Here is a tiny trained network, its code and every weight. The questions are about switching its units off for an input and a target symbol, where a switched-off unit gives its printed mean instead of its output.

import numpy as np


def w(rows, s, z=0):
    codes = np.array(rows[::2]) - 128.0
    scale = np.full(codes.shape[1], s)
    scale[-1] = z or s
    return codes * scale


def f(y):
    return y / 2 * (1 + np.tanh(0.7978845608 * (y + 0.044715 * y**3)))


def softmax(a):
    e = np.exp(a - a.max(-1, keepdims=True))
    return e / e.sum(-1, keepdims=True)


def log_softmax(a):
    a = a - a.max(-1, keepdims=True)
    return a - np.log(np.exp(a).sum(-1, keepdims=True))


def net(x, mask):
    ids = ['Ψηξπστ'.index(c) for c in x.split()]
    T = len(ids)
    res = E[ids] + P[:T]
    r = res
    for j in range(3):
        rows = slice(2 * j, 2 * j + 2)
        q, k, v = (r @ M[0][rows].T for M in (Q, K, V))
        z = softmax(np.where(np.tri(T) > 0, q @ k.T / 2**0.5, -1e9)) @ v
        o = O[0][rows]
        res = res + np.where(mask[j], z, o[:, -1]) @ o[:, :-1]
    y = f(res @ A[0][:, :-1].T + A[0][:, -1])
    res = res + np.where(mask[3:27], y, B[0][:, -1]) @ B[0][:, :-1]
    return log_softmax(res[-1] @ U[:, :-1].T + U[:, -1])


Q, K, V, O, A, B = {}, {}, {}, {}, {}, {}
E = w([
[189,252,185,116],'Ψ',
[205,151,89,194],'η',
[127,65,125,141],'ξ',
[158,77,215,106],'π',
[146,58,105,207],'σ',
[89,103,130,189],'τ',
],0.014)
P = w([
[95,145,63,23],'0',
[113,102,158,213],'1',
[148,103,165,209],'2',
[171,106,172,207],'3',
[188,109,181,199],'4',
[209,112,179,195],'5',
[230,110,182,195],'6',
[236,118,192,195],'7',
[254,122,188,189],'8',
[254,120,191,196],'9',
],0.008)
Q[0] = w([
[145,131,110,117],'h1',
[184,119,168,194],'h1',
[104,100,149,168],'h2',
[174,151,138,83],'h2',
[154,82,151,254],'h3',
[126,169,132,48],'h3',
],0.018)
K[0] = w([
[89,70,117,174],'h1',
[82,184,65,31],'h1',
[135,90,221,65],'h2',
[165,221,48,177],'h2',
[244,255,247,98],'h3',
[10,41,46,85],'h3',
],0.008)
V[0] = w([
[43,35,140,78],'h1',
[211,156,140,7],'h1',
[106,95,82,151],'h2',
[135,174,91,156],'h2',
[93,205,163,123],'h3',
[159,153,71,229],'h3',
],0.013)
O[0] = w([
[4,146,160,94,94],'h1',
[204,157,75,40,202],'h1',
[86,171,70,98,119],'h2',
[80,95,86,173,113],'h2',
[113,238,157,90,175],'h3',
[145,179,74,233,254],'h3',
],0.011,0.0062)
A[0] = w([
[32,189,174,118,124],'n1',
[105,16,145,195,82],'n2',
[143,126,87,51,98],'n3',
[143,133,7,55,93],'n4',
[135,121,179,182,165],'n5',
[76,2,83,121,15],'n6',
[80,193,107,99,177],'n7',
[92,24,150,176,71],'n8',
[40,172,179,131,115],'n9',
[158,172,120,105,133],'n10',
[85,41,156,85,250],'n11',
[107,178,216,135,211],'n12',
[67,87,167,36,156],'n13',
[46,120,210,125,188],'n14',
[198,124,78,134,18],'n15',
[122,105,100,17,119],'n16',
[133,153,134,92,157],'n17',
[154,88,92,155,80],'n18',
[112,80,228,73,72],'n19',
[104,103,88,164,108],'n20',
[162,169,119,110,119],'n21',
[141,63,48,162,1],'n22',
[168,115,130,100,60],'n23',
[143,150,53,31,78],'n24',
],0.0088,0.0049)
B[0] = w([
[8,100,251,153,166],'n1',
[177,175,104,62,205],'n2',
[67,81,108,166,167],'n3',
[68,120,53,174,189],'n4',
[152,92,81,159,225],'n5',
[35,102,80,32,147],'n6',
[59,235,104,67,138],'n7',
[159,135,106,26,180],'n8',
[86,97,201,165,168],'n9',
[117,97,143,95,203],'n10',
[227,61,145,146,178],'n11',
[133,210,93,135,202],'n12',
[208,184,97,161,166],'n13',
[138,43,206,165,191],'n14',
[77,98,178,135,255],'n15',
[124,50,147,145,164],'n16',
[111,122,132,95,152],'n17',
[124,162,161,107,182],'n18',
[162,255,136,132,165],'n19',
[122,140,101,112,174],'n20',
[117,81,144,96,206],'n21',
[55,221,112,70,183],'n22',
[69,122,173,138,164],'n23',
[65,86,69,179,186],'n24',
],0.007,0.0087)
U = w([
[95,43,108,119,133],'Ψ',
[204,101,175,136,166],'η',
[159,169,64,203,168],'ξ',
[121,201,90,1,157],'π',
[83,189,161,91,123],'σ',
[66,97,178,219,1],'τ',
],0.0071,0.0038)

Each question gives the input, a string of symbols that net reads in full, and the target symbol t.
The units are the heads (2 rows each of Q, K, V and O) and the neurons (one row each of A and B). Each row of codes is followed by its name. A weight is (code - 128) times the scale printed after its matrix; where a second scale follows, it is the last column's (O, A, B and U).
mask holds one flag per unit, heads first, then neurons. A switched-off unit (its flag False) gives its mean, the last column of its rows in O or B, instead of its output. The means were averaged over made-up inputs and are rounded, as every weight is.
A unit's drop is (log p(t) with every unit on - log p(t) with that unit switched off) / (log p(t) with every unit on - log p(t) with every unit switched off).
The circuit of an input: a set's keep is (log p(t) with only the set's units on - log p(t) with every unit switched off) / (log p(t) with every unit on - log p(t) with every unit switched off). Starting from the 12 units with the biggest drops (on a tie, the unit counted first), units are removed one at a time, each time the one whose removal leaves the highest keep (on an exact tie, the one counted first), for as long as the keep stays at least 0.8.
circuit, biggest first: the units of the circuit, biggest drop first
most important unit: the unit with the biggest drop
top k neurons: the k neurons with the biggest drops, biggest first
which heads matter: for each layer, one digit per head in row order, 1 if its drop is at least 0.15 and else 0, layers parted by /
drop of u: that unit's drop, to one decimal
input ξ η η π Ψ σ τ η, target σ: circuit, biggest first : (h1 h3)
input η σ Ψ π τ σ, target η: circuit, biggest first : (h1 h2 n4)
input π ξ σ τ, target η: which heads matter : 001
input ξ σ Ψ τ τ π, target σ: circuit, biggest first : (h3 h1)
input π σ ξ σ, target η: circuit, biggest first : (h3 n11 h2)
input π τ σ Ψ π, target π: circuit, biggest first : (h3 h1)
input ξ σ τ Ψ τ, target σ: circuit, biggest first : (h3 h1 n7)
input Ψ π π τ ξ, target Ψ: which heads matter : 101
input π η τ η Ψ, target π: circuit, biggest first : (h1 n7)
input τ Ψ σ, target τ: top 2 neurons : (n1 n9)
input ξ η π ξ, target η: most important unit : h3
input τ τ Ψ ξ ξ, target τ: circuit, biggest first : (h1 h3 n1)
input ξ τ τ, target τ: circuit, biggest first : (h1 n1)
input τ τ σ ξ, target Ψ: top 3 neurons : (n6 n14 n19)
input ξ π Ψ η, target σ: top 2 neurons : (n1 n7)
input σ σ η π ξ ξ π Ψ π, target ξ: top 3 neurons : (n12 n15 n1)
input η η σ τ Ψ Ψ π ξ τ, target η: circuit, biggest first : (h1 h2 n4)
input Ψ π η π, target Ψ: top 2 neurons : (n24 n3)
input Ψ ξ η π ξ Ψ η π τ Ψ, target Ψ: drop of n21 : 0.2
input σ σ σ ξ π Ψ η ξ τ π, target ξ: drop of n15 : 0.2
